Below are the code and all the weights of a small trained network. Each question names an input and a target symbol and asks about switching units off, where a switched-off unit gives its printed mean instead of its output.

import numpy as np


def w(rows, s, z=0):
    codes = np.array(rows[::2]) - 128.0
    scale = np.full(codes.shape[1], s)
    scale[-1] = z or s
    return codes * scale


def norm(h):
    return h / np.sqrt((h * h).mean(-1, keepdims=True) + 1e-5)


def f(y):
    return np.maximum(y, 0)


def softmax(a):
    e = np.exp(a - a.max(-1, keepdims=True))
    return e / e.sum(-1, keepdims=True)


def log_softmax(a):
    a = a - a.max(-1, keepdims=True)
    return a - np.log(np.exp(a).sum(-1, keepdims=True))


def net(x, mask):
    ids = ['ΛΣεμπφω'.index(c) for c in x.split()]
    T = len(ids)
    res = E[ids] + P[:T]
    r = norm(res)
    for j in range(2):
        rows = slice(2 * j, 2 * j + 2)
        q, k, v = (r @ M[0][rows].T for M in (Q, K, V))
        z = softmax(np.where(np.tri(T) > 0, q @ k.T / 2**0.5, -1e9)) @ v
        o = O[0][rows]
        res = res + np.where(mask[j], z, o[:, -1]) @ o[:, :-1]
    y = f(norm(res) @ A[0][:, :-1].T + A[0][:, -1])
    res = res + np.where(mask[2:14], y, B[0][:, -1]) @ B[0][:, :-1]
    return log_softmax(norm(res)[-1] @ U[:, :-1].T + U[:, -1])


Q, K, V, O, A, B = {}, {}, {}, {}, {}, {}
E = w([
[97,171,138,223],'Λ',
[155,76,118,228],'Σ',
[226,146,13,151],'ε',
[135,69,108,194],'μ',
[147,57,88,196],'π',
[112,154,11,50],'φ',
[255,240,132,175],'ω',
],0.0069)
P = w([
[91,178,199,3],'0',
[105,117,128,161],'1',
[116,132,101,173],'2',
[127,145,91,198],'3',
[125,153,77,201],'4',
[126,160,67,200],'5',
[129,154,63,211],'6',
[119,169,64,222],'7',
[123,170,55,230],'8',
[109,171,56,235],'9',
[111,178,53,229],'10',
[108,175,47,234],'11',
[116,178,47,237],'12',
[120,189,48,252],'13',
],0.0042)
Q[0] = w([
[114,195,10,230],'h1',
[140,195,33,166],'h1',
[71,93,76,176],'h2',
[104,3,247,76],'h2',
],0.0067)
K[0] = w([
[95,107,254,29],'h1',
[169,122,189,59],'h1',
[173,177,211,131],'h2',
[185,156,53,251],'h2',
],0.0075)
V[0] = w([
[81,109,103,18],'h1',
[209,83,1,201],'h1',
[195,236,136,124],'h2',
[8,131,218,152],'h2',
],0.0063)
O[0] = w([
[149,130,28,137,233],'h1',
[141,83,180,1,107],'h1',
[195,151,185,167,175],'h2',
[58,172,115,162,1],'h2',
],0.0076,0.0023)
A[0] = w([
[111,202,65,98,4],'n1',
[150,214,124,126,102],'n2',
[143,66,240,93,73],'n3',
[118,254,120,70,151],'n4',
[119,193,69,97,40],'n5',
[197,128,171,149,135],'n6',
[152,104,80,135,72],'n7',
[46,132,86,61,225],'n8',
[144,202,111,98,132],'n9',
[52,109,119,159,120],'n10',
[73,179,125,170,159],'n11',
[151,24,108,191,51],'n12',
],0.0082,0.0036)
B[0] = w([
[137,95,147,174,202],'n1',
[115,62,169,150,214],'n2',
[157,223,99,47,169],'n3',
[107,7,171,142,230],'n4',
[175,90,147,158,212],'n5',
[69,113,100,110,252],'n6',
[126,173,154,105,220],'n7',
[107,58,158,126,242],'n8',
[83,91,178,148,222],'n9',
[67,124,184,84,185],'n10',
[105,168,155,3,226],'n11',
[104,85,162,155,255],'n12',
],0.0066,0.003)
U = w([
[72,255,169,143,218],'Λ',
[45,148,237,97,12],'Σ',
[175,178,147,20,130],'ε',
[32,202,59,114,3],'μ',
[61,27,102,93,182],'π',
[192,163,23,152,145],'φ',
[213,149,232,188,148],'ω',
],0.009,0.0031)

Each question gives the input, a string of symbols that net reads in full, and the target symbol t.
The units are the heads (2 rows each of Q, K, V and O) and the neurons (one row each of A and B). Each row of codes is followed by its name. A weight is (code - 128) times the scale printed after its matrix; where a second scale follows, it is the last column's (O, A, B and U).
mask holds one flag per unit, heads first, then neurons. A switched-off unit (its flag False) gives its mean, the last column of its rows in O or B, instead of its output. The means were averaged over made-up inputs and are rounded, as every weight is.
A unit's drop is (log p(t) with every unit on - log p(t) with that unit switched off) / (log p(t) with every unit on - log p(t) with every unit switched off).
The circuit of an input: a set's keep is (log p(t) with only the set's units on - log p(t) with every unit switched off) / (log p(t) with every unit on - log p(t) with every unit switched off). Starting from the 12 units with the biggest drops (on a tie, the unit counted first), units are removed one at a time, each time the one whose removal leaves the highest keep (on an exact tie, the one counted first), for as long as the keep stays at least 0.8.
units of the circuit, in order: the units of the circuit, biggest drop first
most important unit: the unit with the biggest drop
top k neurons: the k neurons with the biggest drops, biggest first
heads that matter: for each layer, one digit per head in row order, 1 if its drop is at least 0.15 and else 0, layers parted by /
drop when u is switched off: that unit's drop, to one decimal
input Λ ε μ φ π ε φ ε Λ ω, target Λ: units of the circuit, in order : [h1, h2]
input φ π ε φ, target φ: heads that matter : 10
input φ Σ φ π, target φ: heads that matter : 10
input Σ Λ ω, target Σ: units of the circuit, in order : [h2, n11, n4]
input Λ μ μ, target Λ: heads that matter : 11
input ε ε φ φ ε π ω, target ε: units of the circuit, in order : [h1]
input φ ε Σ φ φ ε π ε Σ, target φ: units of the circuit, in order : [h1, n4]
input Σ Λ ω ε, target Σ: top 2 neurons : [n11, n2]
input Λ π π φ φ μ μ Λ Σ π Λ φ φ Σ, target Λ: units of the circuit, in order : [h2, n11, h1, n4]
input π π ε Λ μ Λ ω, target π: heads that matter : 01
input ε Λ Λ π ε ε, target ε: heads that matter : 10
input μ π Σ, target μ: heads that matter : 11
input Λ φ ω Λ, target Λ: heads that matter : 00
input μ μ φ ω φ φ ω φ Σ φ φ ε ε Λ, target μ: most important unit : h2
input ω μ φ ε ε π φ Σ μ, target ω: top 2 neurons : [n4, n8]
input ε ε μ Σ Λ ε π φ ε φ φ ω μ φ, target ε: drop when n4 is switched off : -0.1
input ω ε ε φ Λ φ φ φ, target ω: drop when h2 is switched off : 0.3
input Σ μ ω ω ω ω Σ ε Σ μ ε ω ε Λ, target Σ: drop when n10 is switched off : 0.1
